Below are the code and all the weights of a small trained network. Each question names an input and a class and asks about switching units off, where a switched-off unit gives its printed mean instead of its output.

import numpy as np


def w(rows, s, z=0):
    codes = np.array(rows[::2]) - 128.0
    scale = np.full(codes.shape[1], s)
    scale[-1] = z or s
    return codes * scale


def f(y):
    return np.maximum(y, 0)


def log_softmax(a):
    a = a - a.max(-1, keepdims=True)
    return a - np.log(np.exp(a).sum(-1, keepdims=True))


def net(x, mask):
    res = np.array(x, float).reshape(1, 4) / 4 @ E
    y = f(res @ A[0][:, :-1].T + A[0][:, -1])
    res = res + np.where(mask, y, B[0][:, -1]) @ B[0][:, :-1]
    return log_softmax(res[-1] @ U[:, :-1].T + U[:, -1])


A, B = {}, {}
E = w([
[153,219,198,47,122],'x0',
[39,114,128,178,67],'x1',
[95,80,145,7,77],'x2',
[214,121,110,192,94],'x3',
],0.011)
A[0] = w([
[114,117,88,158,188,166],'N1',
[206,169,132,133,176,103],'N2',
[155,175,148,81,142,79],'N3',
[217,178,128,131,136,121],'N4',
[47,85,122,108,107,128],'N5',
[103,166,119,98,120,194],'N6',
[184,6,85,110,91,187],'N7',
[121,157,92,167,60,55],'N8',
[71,176,150,107,170,229],'N9',
[101,88,159,245,152,185],'N10',
[188,85,111,144,117,29],'N11',
[69,148,163,71,192,254],'N12',
[86,228,91,116,114,76],'N13',
[157,72,140,81,102,100],'N14',
[142,146,149,61,211,99],'N15',
[150,106,73,192,200,177],'N16',
[125,169,111,106,168,172],'N17',
[125,35,93,115,149,211],'N18',
[31,76,123,120,53,106],'N19',
[228,175,138,141,168,106],'N20',
[112,130,142,227,74,145],'N21',
[152,191,174,85,242,166],'N22',
[112,86,82,185,170,58],'N23',
[104,103,99,178,219,182],'N24',
[153,114,67,205,214,132],'N25',
[51,91,112,138,118,180],'N26',
],0.013,0.0044)
B[0] = w([
[120,177,27,211,180,192],'N1',
[196,151,20,226,108,209],'N2',
[106,210,178,166,103,194],'N3',
[142,174,8,171,204,212],'N4',
[176,79,102,112,152,211],'N5',
[139,145,114,124,112,184],'N6',
[184,93,71,36,140,216],'N7',
[111,148,133,217,96,166],'N8',
[148,72,156,111,73,213],'N9',
[72,173,122,230,112,244],'N10',
[144,90,77,35,92,163],'N11',
[160,67,167,84,40,240],'N12',
[120,80,143,109,107,169],'N13',
[141,132,173,72,139,181],'N14',
[115,153,126,156,63,204],'N15',
[120,113,97,125,253,238],'N16',
[94,81,142,115,49,175],'N17',
[158,100,27,109,142,202],'N18',
[160,81,91,172,148,238],'N19',
[148,134,21,232,134,226],'N20',
[118,152,97,244,66,221],'N21',
[84,218,144,158,3,243],'N22',
[132,151,134,188,224,199],'N23',
[126,193,88,236,175,219],'N24',
[137,156,83,94,208,248],'N25',
[205,106,58,202,113,210],'N26',
],0.0084,0.012)
U = w([
[64,128,238,92,90,5],'0',
[145,155,76,184,247,182],'1',
[132,120,99,191,54,209],'2',
[199,20,66,80,154,92],'3',
],0.011,0.0028)

Each question gives the input, the list of numbers given to net, and the class t.
The units are the neurons (one row each of A and B). Each row of codes is followed by its name. A weight is (code - 128) times the scale printed after its matrix; where a second scale follows, it is the last column's (A, B and U).
mask holds one flag per neuron, in row order. A switched-off neuron (its flag False) gives its mean, the last column of its row in B, instead of its output. The means were averaged over made-up inputs and are rounded, as every weight is.
A unit's drop is (log p(t) with every unit on - log p(t) with that unit switched off) / (log p(t) with every unit on - log p(t) with every unit switched off).
The circuit of an input: a set's keep is (log p(t) with only the set's units on - log p(t) with every unit switched off) / (log p(t) with every unit on - log p(t) with every unit switched off). Starting from the 12 units with the biggest drops (on a tie, the unit counted first), units are removed one at a time, each time the one whose removal leaves the highest keep (on an exact tie, the one counted first), for as long as the keep stays at least 0.8.
units of the circuit, in order: the units of the circuit, biggest drop first
k most important neurons: the k neurons with the biggest drops, biggest first
drop of u: that unit's drop, to one decimal
input [0,-6,8,0], class 3: units of the circuit, in order => N7
input [-2,6,5,5], class 3: units of the circuit, in order => N7, N22
input [8,6,-8,5], class 2: 4 most important neurons => N21, N23, N16, N24
input [8,8,5,-7], class 3: 2 most important neurons => N19, N5
input [2,7,5,2], class 3: 2 most important neurons => N22, N10
input [-4,-7,2,4], class 3: 3 most important neurons => N7, N11, N10
input [3,7,-5,8], class 1: 2 most important neurons => N22, N12
input [3,-4,2,-6], class 0: drop of N7 => 0.0
input [1,7,7,8], class 3: drop of N22 => 0.1
input [-6,-4,3,-1], class 3: drop of N7 => 0.2
